[[-7, -23, 7, -26, 74, 7, 13, 69, 21, -54],
 [-35, -52, 69, -40, -26, 33, -20, -30, 44, -25],
 [-63, 37, -73, -19, -23, 47, 44, 53, 19, -15],
 [-7, 45, 52, -61, -15, 27, -62, -49, 23, -74],
 [-58, -78, 66, -48, -50, 57, -62, -12, 76, 13],
 [-9, -21, -25, 49, -8, 15, 64, -44, -60, 57],
 [-46, -38, 35, -59, 5, -58, 8, 17, -3, -27],
 [-8, -74, -61, -34, -77, -49, 46, -67, 70, -1],
 [30, -36, -38, -18, 13, 65, -18, -60, 12, -23],
 [74, 29, 79, -20, -20, -5, -32, 75, 44, -19]] ⇒ 75

[[-16, 40, 31, -7, 8, -10, 30],
 [-47, 36, 36, 3, 14, -16, 3],
 [-67, 9, 21, 8, 23, -32, -31],
 [-3, -18, -53, 17, -3, 4, -25],
 [33, -18, -65, 5, -16, 12, 3],
 [-17, -15, -47, 21, 3, -1, -32],
 [-9, -26, -51, 18, -18, 17, -42],
 [-66, 14, 32, 1, 26, -38, -24],
 [-50, 15, 53, -18, 6, -25, -7],
 [-59, 16, 8, 14, 30, -35, -24],
 [40, -26, -64, -2, -26, 21, 3]] ⇒ -26

[[-31, 39, -12, -28, -5, 31, 27, 25, -6, 30, 28, 3, -10],
 [-4, 13, 19, 6, -14, 69, -2, 0, 0, 25, -23, -9, 6],
 [-5, 20, -20, -21, -9, 8, -9, -11, 16, 30, 28, -9, -11],
 [-14, -6, 4, 6, 6, 10, -10, 4, -18, -53, -6, 6, 3],
 [42, -5, -4, 3, 15, -20, -19, -12, 27, -3, 15, -8, 3],
 [11, -25, -18, 19, -13, -15, 6, 1, -13, -43, -22, -3, 14],
 [15, -21, -6, -13, -3, 11, -5, -7, -23, 0, -8, -38, 3],
 [18, -2, 1, 7, -7, 19, 3, -15, 11, 30, 19, 14, -7]] ⇒ 19

[[28, -37, -45, 13, 14, -46, 15, -40, -19, -8, 8],
 [-50, 38, 53, -64, -59, 12, -80, 59, 52, -66, -68],
 [23, 4, 0, 3, 3, 32, 27, -15, -9, 27, 44],
 [-63, 2, 19, -59, -56, 9, -81, 35, 17, -68, -80],
 [-33, -29, -44, 20, 21, 36, -16, 14, -29, 6, -39]] ⇒ -29

[[12, -1, 10, -7, -19, 52, -60, -44, 18, 6, -40, 4, 21, 9, -15],
 [-29, 14, 35, 39, 70, -20, 39, 22, 18, -73, 4, 50, 3, 9, -15],
 [5, 10, 35, 27, 17, 52, -46, -44, 30, -57, -54, 38, 27, 14, -15],
 [-2, -8, -23, -30, -37, -10, 25, 12, -13, 6, -11, -18, -21, -25, 46],
 [25, -23, -40, -65, -90, 11, -18, -25, -25, 70, -18, -64, -21, -30, 57],
 [-43, 7, 18, 27, 52, -30, 53, 31, 12, -89, -11, 38, -9, -8, 26],
 [-9, 14, 35, 50, 70, 1, 10, 12, 18, -57, -4, 50, 15, 14, -36]] ⇒ 15

[[10, 16, -13, 43, 0, -10, -9, 4, -12, -36, -8, 2, -14, 22, 3, -35],
 [11, -38, 46, -15, 0, 15, 42, 15, -1, 49, -7, 1, -19, -12, -51, 12],
 [7, 15, -8, -13, 10, -12, 6, -50, -68, -13, -39, -25, 6, -7, -14, -14],
 [-28, -45, 17, 23, 16, -38, 6, 45, -28, -11, 8, 40, 0, -55, -39, -27],
 [31, 8, 14, -5, -23, -25, -1, 41, -40, -5, -3, 8, 9, -17, 9, 16],
 [13, 11, 11, -3, -9, -6, -3, 19, 4, -12, -28, 58, 2, 35, 22, 10],
 [29, 3, 8, 56, 13, 17, -9, 11, 10, 17, 22, -24, 7, -7, -17, -33],
 [31, 7, 40, -7, 2, -2, 26, -2, 15, 20, 3, -3, -10, -28, -14, 25],
 [-10, 34, 26, -59, -6, -26, 25, -53, -38, 38, -33, 15, 10, -24, 23, 17],
 [4, 2, 29, -27, 10, 26, 21, 26, 9, 47, 13, -14, 5, -23, -9, 6],
 [25, 28, 5, 14, -6, -33, -22, -44, -14, 6, -12, 27, 34, -13, 32, 11]] ⇒ -13
